Below are the code and all the weights of a small trained network. Each question names an input and a target symbol and asks about switching units off, where a switched-off unit gives its printed mean instead of its output.

import numpy as np


def w(rows, s, z=0):
    codes = np.array(rows[::2]) - 128.0
    scale = np.full(codes.shape[1], s)
    scale[-1] = z or s
    return codes * scale


def f(y):
    return y / 2 * (1 + np.tanh(0.7978845608 * (y + 0.044715 * y**3)))


def softmax(a):
    e = np.exp(a - a.max(-1, keepdims=True))
    return e / e.sum(-1, keepdims=True)


def log_softmax(a):
    a = a - a.max(-1, keepdims=True)
    return a - np.log(np.exp(a).sum(-1, keepdims=True))


def net(x, mask):
    ids = ['βγδεηθλμπστ'.index(c) for c in x.split()]
    T = len(ids)
    res = E[ids] + P[:T]
    r = res
    for j in range(3):
        rows = slice(2 * j, 2 * j + 2)
        q, k, v = (r @ M[0][rows].T for M in (Q, K, V))
        z = softmax(np.where(np.tri(T) > 0, q @ k.T / 2**0.5, -1e9)) @ v
        o = O[0][rows]
        res = res + np.where(mask[j], z, o[:, -1]) @ o[:, :-1]
    y = f(res @ A[0][:, :-1].T + A[0][:, -1])
    res = res + np.where(mask[3:15], y, B[0][:, -1]) @ B[0][:, :-1]
    return log_softmax(res[-1] @ U[:, :-1].T + U[:, -1])


Q, K, V, O, A, B = {}, {}, {}, {}, {}, {}
E = w([
[211,8,183,212,228,94,76,140,95,50,96],'β',
[127,17,216,131,224,164,213,175,128,196,81],'γ',
[207,159,129,133,125,152,156,28,129,20,92],'δ',
[92,34,141,74,237,151,139,144,230,98,106],'ε',
[208,42,142,107,207,223,220,36,77,145,41],'η',
[209,207,172,216,41,47,137,109,120,25,202],'θ',
[131,196,230,163,117,130,230,125,158,86,96],'λ',
[36,135,49,140,51,214,244,216,74,197,224],'μ',
[91,254,136,88,40,120,208,96,249,65,214],'π',
[88,144,191,185,172,48,104,189,232,65,189],'σ',
[161,105,72,159,155,51,77,91,203,26,212],'τ',
],0.0046)
P = w([
[107,167,112,123,159,151,102,146,120,79,65],'0',
[157,112,254,136,92,99,218,118,156,126,205],'1',
[162,108,250,141,94,101,210,122,156,120,200],'2',
[165,99,245,154,99,109,204,127,163,111,193],'3',
[162,86,228,180,125,111,194,134,153,104,178],'4',
[161,91,227,183,127,125,198,124,166,108,180],'5',
[157,99,229,196,133,125,202,129,169,103,176],'6',
[153,91,213,202,149,131,199,121,171,107,170],'7',
[148,83,214,210,160,131,209,112,169,114,169],'8',
[151,95,194,218,165,128,205,101,182,116,182],'9',
[141,101,206,220,174,127,216,107,185,129,168],'10',
],0.0051)
Q[0] = w([
[59,218,2,10,105,80,8,134,15,215,20],'head 0',
[198,38,253,245,151,175,246,123,240,40,234],'head 0',
[95,165,62,57,109,106,50,133,85,164,68],'head 1',
[159,91,194,198,147,149,204,122,171,93,186],'head 1',
[96,183,49,49,102,85,34,127,68,170,51],'head 2',
[161,71,209,209,155,173,224,130,192,84,209],'head 2',
],0.0096)
K[0] = w([
[230,120,254,59,159,21,136,30,224,116,116],'head 0',
[24,137,2,196,97,237,119,227,31,140,140],'head 0',
[186,55,208,197,80,95,211,129,152,160,185],'head 1',
[69,201,48,58,175,161,45,126,103,95,70],'head 1',
[177,49,221,174,94,117,232,86,184,157,207],'head 2',
[79,206,36,82,162,138,24,169,72,99,52],'head 2',
],0.0083)
V[0] = w([
[72,51,80,76,113,213,164,161,18,243,139],'head 0',
[31,255,78,78,6,152,185,165,156,166,204],'head 0',
[74,157,248,242,100,44,124,218,166,127,197],'head 1',
[200,72,212,229,118,164,167,143,16,161,112],'head 1',
[74,58,43,98,196,61,31,183,194,136,180],'head 2',
[33,74,231,89,207,203,212,206,157,173,56],'head 2',
],0.0063)
O[0] = w([
[113,56,60,36,86,151,151,193,46,71,224,30],'head 0',
[127,59,189,200,49,255,190,218,132,86,151,249],'head 0',
[21,74,236,231,50,147,69,54,49,182,93,187],'head 1',
[79,191,140,74,198,130,71,92,24,162,233,64],'head 1',
[129,36,52,63,33,37,86,89,182,149,18,94],'head 2',
[40,94,121,91,174,36,242,101,62,6,134,204],'head 2',
],0.006,0.0016)
A[0] = w([
[245,160,109,94,181,59,156,125,216,116,93,223],'neuron 0',
[137,87,126,105,69,170,139,170,80,98,169,154],'neuron 1',
[138,89,124,105,70,169,138,170,82,101,167,153],'neuron 2',
[45,153,176,140,156,74,121,31,87,146,112,212],'neuron 3',
[139,230,174,156,222,153,123,82,97,163,175,254],'neuron 4',
[163,132,160,170,81,116,49,69,196,253,56,146],'neuron 5',
[48,108,146,135,119,50,153,34,115,111,84,239],'neuron 6',
[78,153,108,32,199,60,154,116,46,93,180,100],'neuron 7',
[87,122,121,40,190,64,160,126,48,75,170,128],'neuron 8',
[143,87,167,146,84,176,156,164,123,64,153,207],'neuron 9',
[184,214,139,119,198,86,60,70,162,207,117,184],'neuron 10',
[136,102,101,105,73,166,133,170,90,133,166,146],'neuron 11',
],0.0061,0.0021)
B[0] = w([
[215,181,32,34,182,65,204,191,218,103,58,213],'neuron 0',
[147,82,180,83,105,98,118,167,105,168,148,187],'neuron 1',
[149,83,178,80,106,95,117,166,105,170,148,182],'neuron 2',
[16,91,113,125,136,64,101,55,5,148,157,191],'neuron 3',
[109,247,134,180,224,150,138,151,51,161,254,211],'neuron 4',
[168,72,133,114,19,175,20,56,189,219,102,227],'neuron 5',
[14,48,118,119,103,31,140,71,55,105,47,201],'neuron 6',
[155,97,21,124,23,249,25,32,160,58,205,181],'neuron 7',
[148,86,55,127,37,233,72,79,160,38,182,189],'neuron 8',
[138,79,206,118,111,128,158,178,123,115,149,253],'neuron 9',
[202,153,178,35,172,93,68,160,97,241,207,200],'neuron 10',
[152,112,132,57,125,62,101,148,96,197,134,152],'neuron 11',
],0.0045,0.0062)
U = w([
[109,132,120,2,172,42,72,109,43,197,161,54],'β',
[50,109,59,148,74,187,68,63,73,80,144,23],'γ',
[199,217,125,102,238,92,194,192,157,170,120,86],'δ',
[107,131,61,79,156,42,224,140,166,60,35,148],'ε',
[178,177,45,99,140,210,107,110,169,90,175,58],'η',
[138,173,148,189,118,233,11,99,105,211,175,50],'θ',
[33,159,166,233,209,110,206,143,55,91,160,251],'λ',
[159,79,176,29,83,138,134,176,81,130,157,193],'μ',
[161,109,178,229,100,224,168,140,216,34,101,204],'π',
[23,85,147,174,66,70,95,73,97,172,35,105],'σ',
[211,112,86,61,65,137,74,123,214,194,82,114],'τ',
],0.0044,0.0016)

Each question gives the input, a string of symbols that net reads in full, and the target symbol t.
The units are the heads (2 rows each of Q, K, V and O) and the neurons (one row each of A and B). Each row of codes is followed by its name. A weight is (code - 128) times the scale printed after its matrix; where a second scale follows, it is the last column's (O, A, B and U).
mask holds one flag per unit, heads first, then neurons. A switched-off unit (its flag False) gives its mean, the last column of its rows in O or B, instead of its output. The means were averaged over made-up inputs and are rounded, as every weight is.
A unit's drop is (log p(t) with every unit on - log p(t) with that unit switched off) / (log p(t) with every unit on - log p(t) with every unit switched off).
The circuit of an input: a set's keep is (log p(t) with only the set's units on - log p(t) with every unit switched off) / (log p(t) with every unit on - log p(t) with every unit switched off). Starting from the 12 units with the biggest drops (on a tie, the unit counted first), units are removed one at a time, each time the one whose removal leaves the highest keep (on an exact tie, the one counted first), for as long as the keep stays at least 0.8.
circuit, biggest first: the units of the circuit, biggest drop first
most important unit: the unit with the biggest drop
top k neurons: the k neurons with the biggest drops, biggest first
heads that matter: for each layer, one digit per head in row order, 1 if its drop is at least 0.15 and else 0, layers parted by /
drop when u is switched off: that unit's drop, to one decimal
input λ ε θ η δ γ β θ λ β, target λ: most important unit : head 2
input μ μ β σ θ π θ β σ, target μ: heads that matter : 100
input μ λ π, target μ: heads that matter : 100
input β θ γ τ γ γ, target β: circuit, biggest first : [head 0; neuron 10; head 1]
input θ ε τ τ, target θ: heads that matter : 111
input π π σ δ σ τ β, target π: heads that matter : 110
input τ δ σ δ, target τ: heads that matter : 101
input γ μ δ η, target μ: heads that matter : 100
input η σ λ σ θ ε θ η λ η λ, target η: heads that matter : 111
input μ τ σ, target μ: heads that matter : 100
input η σ σ γ γ θ, target η: top 2 neurons : [neuron 7; neuron 8]
input β β σ, target β: heads that matter : 100
input λ σ η η τ σ, target λ: heads that matter : 001
input σ γ λ λ, target σ: most important unit : head 1
input λ β σ ε θ θ θ, target λ: heads that matter : 001
input ε π σ σ γ ε, target ε: heads that matter : 011
input γ δ ε γ ε, target γ: top 2 neurons : [neuron 7; neuron 8]
input γ θ τ τ λ τ δ θ γ σ, target γ: top 2 neurons : [neuron 7; neuron 8]
input π σ μ λ σ σ μ σ, target π: heads that matter : 010
input σ δ π, target σ: top neuron : [neuron 6]
input β γ γ ε δ λ η, target β: top 2 neurons : [neuron 10; neuron 3]
input η σ π π γ σ λ σ, target η: top 2 neurons : [neuron 7; neuron 8]
input η β θ β β δ τ δ σ λ, target η: top 2 neurons : [neuron 7; neuron 8]
input σ δ θ π β δ, target σ: drop when neuron 11 is switched off : 0.0
input β δ σ σ ε σ β, target β: drop when neuron 10 is switched off : 0.2
input σ δ σ β η η, target σ: drop when head 1 is switched off : 0.5
input π σ γ η β η θ σ τ η, target π: drop when head 0 is switched off : 0.3
input τ π λ δ π η τ β σ, target τ: top neuron : [neuron 5]
